Below is a small trained network, with its code and all its weights. Each question gives an input and a target symbol and asks what happens when units are switched off, that is, made to give their printed mean instead of their output.

import numpy as np


def w(rows, s, z=0):
    codes = np.array(rows[::2]) - 128.0
    scale = np.full(codes.shape[1], s)
    scale[-1] = z or s
    return codes * scale


def norm(h):
    return h / np.sqrt((h * h).mean(-1, keepdims=True) + 1e-5)


def f(y):
    return np.maximum(y, 0)


def softmax(a):
    e = np.exp(a - a.max(-1, keepdims=True))
    return e / e.sum(-1, keepdims=True)


def log_softmax(a):
    a = a - a.max(-1, keepdims=True)
    return a - np.log(np.exp(a).sum(-1, keepdims=True))


def net(x, mask):
    ids = ['αδλμστω'.index(c) for c in x.split()]
    T = len(ids)
    res = E[ids] + P[:T]
    q, k, v = (norm(res) @ M[0].T for M in (Q, K, V))
    z = softmax(np.where(np.tri(T) > 0, q @ k.T / 3**0.5, -1e9)) @ v
    res = res + np.where(mask[0], z, O[0][:, -1]) @ O[0][:, :-1]
    y = f(norm(res) @ A[0][:, :-1].T + A[0][:, -1])
    res = res + np.where(mask[1:9], y, B[0][:, -1]) @ B[0][:, :-1]
    return log_softmax(norm(res)[-1] @ U[:, :-1].T + U[:, -1])


Q, K, V, O, A, B = {}, {}, {}, {}, {}, {}
E = w([
[88,4,105,142,89,115,4,181,174,108,163],'α',
[122,113,128,146,94,138,162,95,132,136,125],'δ',
[122,117,114,154,118,133,156,94,113,105,145],'λ',
[116,102,89,119,116,128,161,139,84,100,110],'μ',
[128,156,95,135,83,117,132,109,160,110,136],'σ',
[124,149,111,119,143,155,161,140,160,127,140],'τ',
[149,146,139,138,137,124,119,128,127,134,147],'ω',
],0.012)
P = w([
[153,118,86,126,128,159,155,71,122,209,91],'0',
[162,114,85,104,127,163,131,111,130,166,126],'1',
[171,100,105,95,118,161,133,134,156,153,130],'2',
[156,100,107,97,112,153,148,139,131,142,150],'3',
[146,94,109,96,93,145,158,149,128,141,155],'4',
[135,93,120,93,93,131,164,156,125,137,162],'5',
[116,96,117,102,79,132,160,164,119,139,158],'6',
[104,91,126,100,81,114,151,171,126,135,152],'7',
[89,89,122,111,79,117,147,179,128,134,143],'8',
[77,91,128,116,98,113,137,182,131,129,136],'9',
[65,82,122,130,97,107,138,181,139,134,127],'10',
[60,74,111,155,114,111,143,173,156,125,97],'11',
[37,81,116,166,107,108,157,173,153,120,90],'12',
[2,89,121,180,118,112,173,168,159,109,64],'13',
],0.0052)
Q[0] = w([
[183,87,94,69,115,181,96,164,155,132,168],'h0',
[255,100,126,78,142,137,47,71,60,186,202],'h0',
[146,67,53,160,34,150,240,153,140,126,245],'h0',
],0.0091)
K[0] = w([
[191,200,203,119,139,105,142,109,117,205,254],'h0',
[211,187,135,84,110,139,181,94,58,137,142],'h0',
[88,137,164,151,98,70,137,228,129,143,177],'h0',
],0.0082)
V[0] = w([
[128,188,101,135,118,86,121,130,203,135,168],'h0',
[68,137,97,2,157,164,160,170,123,114,109],'h0',
[83,121,106,71,94,128,133,69,111,47,71],'h0',
],0.0069)
O[0] = w([
[96,199,96,88,189,105,152,113,150,223,181,254],'h0',
[163,116,113,101,202,253,178,146,127,139,80,160],'h0',
[147,130,50,17,103,155,61,58,102,62,145,35],'h0',
],0.0069,0.0029)
A[0] = w([
[130,76,199,159,99,135,121,129,72,48,119,164],'n0',
[119,123,118,95,179,184,143,129,69,108,112,173],'n1',
[173,69,175,175,106,138,97,148,47,102,51,81],'n2',
[112,105,194,150,96,104,109,146,138,74,130,139],'n3',
[141,198,231,207,162,49,140,161,121,189,153,109],'n4',
[123,208,127,114,221,254,231,138,199,131,122,3],'n5',
[144,165,239,209,134,65,173,178,157,229,126,103],'n6',
[99,148,165,179,164,81,147,222,145,91,168,188],'n7',
],0.0088,0.0056)
B[0] = w([
[105,135,198,126,206,158,110,175,88,134,136,177],'n0',
[144,159,97,117,73,76,129,104,167,160,138,194],'n1',
[248,206,109,88,155,120,136,241,190,165,70,140],'n2',
[71,107,96,121,130,149,170,81,113,157,148,167],'n3',
[86,151,156,199,202,92,114,206,157,98,252,227],'n4',
[148,60,162,254,224,188,183,74,197,107,56,254],'n5',
[82,173,167,157,27,63,68,187,132,155,45,255],'n6',
[36,158,134,155,102,59,204,178,194,79,140,230],'n7',
],0.0093,0.0096)
U = w([
[155,20,58,150,148,166,13,176,130,176,163,1],'α',
[117,140,180,121,35,177,94,80,72,250,35,13],'δ',
[69,121,192,91,202,188,120,88,25,73,180,134],'λ',
[220,178,143,23,155,156,132,212,109,71,69,183],'μ',
[120,168,21,52,68,112,177,49,138,114,165,125],'σ',
[161,80,92,189,180,188,164,79,186,125,61,163],'τ',
[117,236,195,182,107,51,136,172,140,3,126,156],'ω',
],0.0055,0.0026)

Each question gives the input, a string of symbols that net reads in full, and the target symbol t.
The units are the heads (3 rows each of Q, K, V and O) and the neurons (one row each of A and B). Each row of codes is followed by its name. A weight is (code - 128) times the scale printed after its matrix; where a second scale follows, it is the last column's (O, A, B and U).
mask holds one flag per unit, heads first, then neurons. A switched-off unit (its flag False) gives its mean, the last column of its rows in O or B, instead of its output. The means were averaged over made-up inputs and are rounded, as every weight is.
A unit's drop is (log p(t) with every unit on - log p(t) with that unit switched off) / (log p(t) with every unit on - log p(t) with every unit switched off).
The circuit of an input: a set's keep is (log p(t) with only the set's units on - log p(t) with every unit switched off) / (log p(t) with every unit on - log p(t) with every unit switched off). Starting from all 9 units, units are removed one at a time, each time the one whose removal leaves the highest keep (on an exact tie, the one counted first), for as long as the keep stays at least 0.8.
units of the circuit, in order: the units of the circuit, biggest drop first
unit that matters most: the unit with the biggest drop
top k neurons: the k neurons with the biggest drops, biggest first
drop of u: that unit's drop, to one decimal
input λ σ τ τ ω λ τ μ λ δ δ, target λ: top 3 neurons -> (n0 n6 n5)
input τ λ δ, target τ: unit that matters most -> n6
input λ λ τ λ λ μ λ α, target α: units of the circuit, in order -> (h0 n5 n6 n7)
input τ τ λ ω σ τ δ, target τ: units of the circuit, in order -> (h0 n5)
input μ σ ω λ λ λ λ λ λ, target λ: top 4 neurons -> (n0 n6 n5 n7)
input τ τ σ λ μ τ μ δ λ ω μ λ τ μ, target τ: units of the circuit, in order -> (h0 n6 n7)
input δ ω τ τ λ τ τ λ μ μ, target μ: units of the circuit, in order -> (h0 n2 n7)
input α σ σ, target σ: top 4 neurons -> (n5 n6 n4 n7)
input σ τ τ λ μ τ δ λ τ δ λ σ μ, target σ: top 2 neurons -> (n5 n6)
input μ λ λ σ λ λ λ σ μ λ, target σ: top 2 neurons -> (n5 n1)
input λ δ λ τ λ σ, target τ: top 3 neurons -> (n6 n7 n4)
input τ δ ω μ λ λ, target μ: top 3 neurons -> (n2 n5 n4)
input τ μ μ τ α μ σ μ, target μ: top 4 neurons -> (n2 n5 n4 n6)
input ω λ λ μ ω σ τ λ σ λ, target σ: top 3 neurons -> (n5 n6 n4)
input τ σ σ ω σ μ λ λ λ τ λ, target τ: drop of h0 -> 1.9
input μ λ ω σ λ λ ω μ λ δ σ τ, target τ: drop of h0 -> 0.3
input δ σ λ μ λ λ, target μ: drop of n2 -> 0.4
